Below are the code and all the weights of a small trained network. Each question names an input and a target symbol and asks about switching units off, where a switched-off unit gives its printed mean instead of its output.

import numpy as np


def w(rows, s, z=0):
    codes = np.array(rows[::2]) - 128.0
    scale = np.full(codes.shape[1], s)
    scale[-1] = z or s
    return codes * scale


def norm(h):
    return h / np.sqrt((h * h).mean(-1, keepdims=True) + 1e-5)


def f(y):
    return np.maximum(y, 0)


def softmax(a):
    e = np.exp(a - a.max(-1, keepdims=True))
    return e / e.sum(-1, keepdims=True)


def log_softmax(a):
    a = a - a.max(-1, keepdims=True)
    return a - np.log(np.exp(a).sum(-1, keepdims=True))


def net(x, mask):
    ids = ['ΓΔΠΣαζηθλμξτφψω'.index(c) for c in x.split()]
    T = len(ids)
    res = E[ids] + P[:T]
    u = 0
    for l in range(2):
        r = norm(res)
        for j in range(2):
            rows = slice(3 * j, 3 * j + 3)
            q, k, v = (r @ M[l][rows].T for M in (Q, K, V))
            z = softmax(np.where(np.tri(T) > 0, q @ k.T / 3**0.5, -1e9)) @ v
            o = O[l][rows]
            res = res + np.where(mask[u + j], z, o[:, -1]) @ o[:, :-1]
        u += 2
        y = f(norm(res) @ A[l][:, :-1].T + A[l][:, -1])
        res = res + np.where(mask[u : u + 4], y, B[l][:, -1]) @ B[l][:, :-1]
        u += 4
    return log_softmax(norm(res)[-1] @ U[:, :-1].T + U[:, -1])


Q, K, V, O, A, B = {}, {}, {}, {}, {}, {}
E = w([
[159,142,124,113],'Γ',
[163,141,150,153],'Δ',
[152,152,121,148],'Π',
[133,145,111,112],'Σ',
[150,142,101,108],'α',
[120,148,126,166],'ζ',
[148,152,132,100],'η',
[128,141,140,108],'θ',
[175,135,115,126],'λ',
[124,126,175,165],'μ',
[177,119,94,163],'ξ',
[101,119,116,106],'τ',
[72,131,252,123],'φ',
[164,162,168,55],'ψ',
[161,162,145,75],'ω',
],0.023)
P = w([
[115,90,141,100],'0',
[83,246,120,208],'1',
[139,217,143,157],'2',
[136,194,122,116],'3',
[176,158,116,86],'4',
[144,159,151,146],'5',
[178,138,166,97],'6',
[129,143,126,113],'7',
[127,153,145,109],'8',
[163,111,165,103],'9',
[163,120,141,111],'10',
[142,148,118,101],'11',
],0.011)
Q[0] = w([
[174,129,129,180],'L0H1',
[74,128,119,223],'L0H1',
[151,115,135,169],'L0H1',
[230,253,130,152],'L0H2',
[95,103,154,127],'L0H2',
[163,158,167,130],'L0H2',
],0.011)
K[0] = w([
[181,143,120,176],'L0H1',
[82,126,188,171],'L0H1',
[130,115,85,158],'L0H1',
[116,4,159,135],'L0H2',
[143,151,159,144],'L0H2',
[115,30,77,87],'L0H2',
],0.011)
V[0] = w([
[183,96,63,39],'L0H1',
[143,84,74,216],'L0H1',
[103,158,87,123],'L0H1',
[69,134,176,215],'L0H2',
[5,138,144,105],'L0H2',
[88,181,255,124],'L0H2',
],0.0082)
O[0] = w([
[84,229,120,237,177],'L0H1',
[149,142,124,73,74],'L0H1',
[149,58,91,183,155],'L0H1',
[161,40,124,43,3],'L0H2',
[87,19,221,196,8],'L0H2',
[25,143,255,130,91],'L0H2',
],0.009,0.0041)
A[0] = w([
[108,114,83,185,176],'L0N1',
[156,47,171,226,116],'L0N2',
[134,182,85,255,253],'L0N3',
[24,177,165,154,189],'L0N4',
],0.0071,0.0025)
B[0] = w([
[222,166,132,93,158],'L0N1',
[145,70,113,122,146],'L0N2',
[130,25,192,64,255],'L0N3',
[152,1,131,130,183],'L0N4',
],0.0094,0.009)
Q[1] = w([
[182,151,143,184],'L1H1',
[69,159,104,143],'L1H1',
[61,119,1,161],'L1H1',
[109,140,164,28],'L1H2',
[58,184,101,172],'L1H2',
[124,123,179,49],'L1H2',
],0.009)
K[1] = w([
[147,97,131,148],'L1H1',
[129,2,183,59],'L1H1',
[177,148,191,21],'L1H1',
[60,126,74,183],'L1H2',
[117,70,84,127],'L1H2',
[198,154,122,85],'L1H2',
],0.0099)
V[1] = w([
[141,134,152,251],'L1H1',
[96,196,131,139],'L1H1',
[143,164,80,100],'L1H1',
[147,121,86,97],'L1H2',
[135,8,75,107],'L1H2',
[58,166,186,51],'L1H2',
],0.015)
O[1] = w([
[2,156,92,162,132],'L1H1',
[146,129,212,170,28],'L1H1',
[137,81,235,224,187],'L1H1',
[199,98,116,165,202],'L1H2',
[161,32,124,78,98],'L1H2',
[139,216,181,66,5],'L1H2',
],0.0098,0.0029)
A[1] = w([
[254,148,135,91,63],'L1N1',
[179,136,109,106,7],'L1N2',
[59,249,44,86,53],'L1N3',
[223,153,64,130,126],'L1N4',
],0.007,0.0013)
B[1] = w([
[141,146,65,55,253],'L1N1',
[181,213,133,59,160],'L1N2',
[237,199,2,135,194],'L1N3',
[35,217,25,180,222],'L1N4',
],0.0063,0.0044)
U = w([
[73,174,164,201,22],'Γ',
[156,184,218,96,2],'Δ',
[208,115,172,151,64],'Π',
[72,72,35,172,127],'Σ',
[106,88,104,231,111],'α',
[189,54,117,84,151],'ζ',
[85,160,105,126,122],'η',
[78,92,132,103,170],'θ',
[146,140,118,178,171],'λ',
[127,99,161,88,146],'μ',
[204,86,59,158,167],'ξ',
[143,7,112,133,115],'τ',
[66,97,197,97,174],'φ',
[101,174,135,107,183],'ψ',
[101,166,121,124,180],'ω',
],0.014,0.0072)

Each question gives the input, a string of symbols that net reads in full, and the target symbol t.
The units are the heads (3 rows each of Q, K, V and O) and the neurons (one row each of A and B). Each row of codes is followed by its name. A weight is (code - 128) times the scale printed after its matrix; where a second scale follows, it is the last column's (O, A, B and U).
mask holds one flag per unit, layer by layer, with each layer's heads first. A switched-off unit (its flag False) gives its mean, the last column of its rows in O or B, instead of its output. The means were averaged over made-up inputs and are rounded, as every weight is.
A unit's drop is (log p(t) with every unit on - log p(t) with that unit switched off) / (log p(t) with every unit on - log p(t) with every unit switched off).
The circuit of an input: a set's keep is (log p(t) with only the set's units on - log p(t) with every unit switched off) / (log p(t) with every unit on - log p(t) with every unit switched off). Starting from all 12 units, units are removed one at a time, each time the one whose removal leaves the highest keep (on an exact tie, the one counted first), for as long as the keep stays at least 0.8.
circuit, biggest first: the units of the circuit, biggest drop first
unit that matters most: the unit with the biggest drop
top k neurons: the k neurons with the biggest drops, biggest first
heads that matter: for each layer, one digit per head in row order, 1 if its drop is at least 0.15 and else 0, layers parted by /
input Σ η Π ξ Γ, target Σ: heads that matter -> 01 / 11
input ζ α Σ Σ Π λ Σ ζ ξ, target ζ: unit that matters most -> L1H2
input Δ ζ ζ Π ω α ω, target Δ: circuit, biggest first -> [L1H1 L0H2]
input Σ λ ζ Γ ω ξ μ Σ λ η η, target Σ: heads that matter -> 11 / 10
input Δ η τ, target Δ: circuit, biggest first -> [L1H2 L1H1]
input Σ ξ μ Π Σ Δ, target Σ: circuit, biggest first -> [L1H1 L0N3]
input ζ Σ Γ, target ζ: heads that matter -> 11 / 00
input ζ α μ ω Π, target ζ: heads that matter -> 11 / 00
input ζ ξ ξ α, target ζ: heads that matter -> 11 / 01
input Σ ψ ξ Π ψ ξ φ θ Δ Σ, target Σ: top 2 neurons -> [L0N4 L0N3]
input ψ ω λ ψ φ ξ, target ψ: circuit, biggest first -> [L1H2 L0H2]
input α ξ Σ ξ Σ Σ μ, target α: heads that matter -> 01 / 11
input Σ ξ θ ξ ζ λ λ, target Σ: heads that matter -> 01 / 11
input τ Γ Δ τ Σ, target τ: circuit, biggest first -> [L0H2]
input ζ Σ Σ Δ, target ζ: circuit, biggest first -> [L0H2 L1H1]
input Σ ψ Σ, target Σ: heads that matter -> 11 / 10
input Σ Π Σ Σ α ζ ξ Σ Σ ξ Σ τ, target τ: heads that matter -> 00 / 00
input Σ Γ Σ Δ Σ Σ α Σ τ Δ α ξ, target Σ: circuit, biggest first -> [L0H2 L1H1]
input α Γ α Σ, target α: circuit, biggest first -> [L1H1 L0H1]
input ζ μ ξ λ, target ζ: circuit, biggest first -> [L0H2]
input φ Δ ψ, target φ: heads that matter -> 01 / 00
input α ξ ζ ω α Π Γ ζ Π, target α: circuit, biggest first -> [L0H2 L1H1]
input α ψ Σ α Π, target α: circuit, biggest first -> [L1H1 L0H1]
input Σ τ θ Σ ω ξ ζ Γ ξ ψ α, target Σ: circuit, biggest first -> [L0H2 L1H1]
input Σ τ ω Σ Σ τ Π ψ φ Π, target Σ: heads that matter -> 11 / 10
input Σ ξ Σ θ Π Π λ ψ Σ τ α η, target Σ: circuit, biggest first -> [L1H1 L0H2 L0N3]
input Σ η θ, target Σ: heads that matter -> 01 / 10
input Δ Δ ψ ω ζ Π Π ζ Σ θ α, target Δ: circuit, biggest first -> [L1H2 L0H2]
input Σ ζ Σ Δ θ Π Σ α, target Σ: circuit, biggest first -> [L1H1]
input Δ Δ Δ, target Δ: heads that matter -> 10 / 11
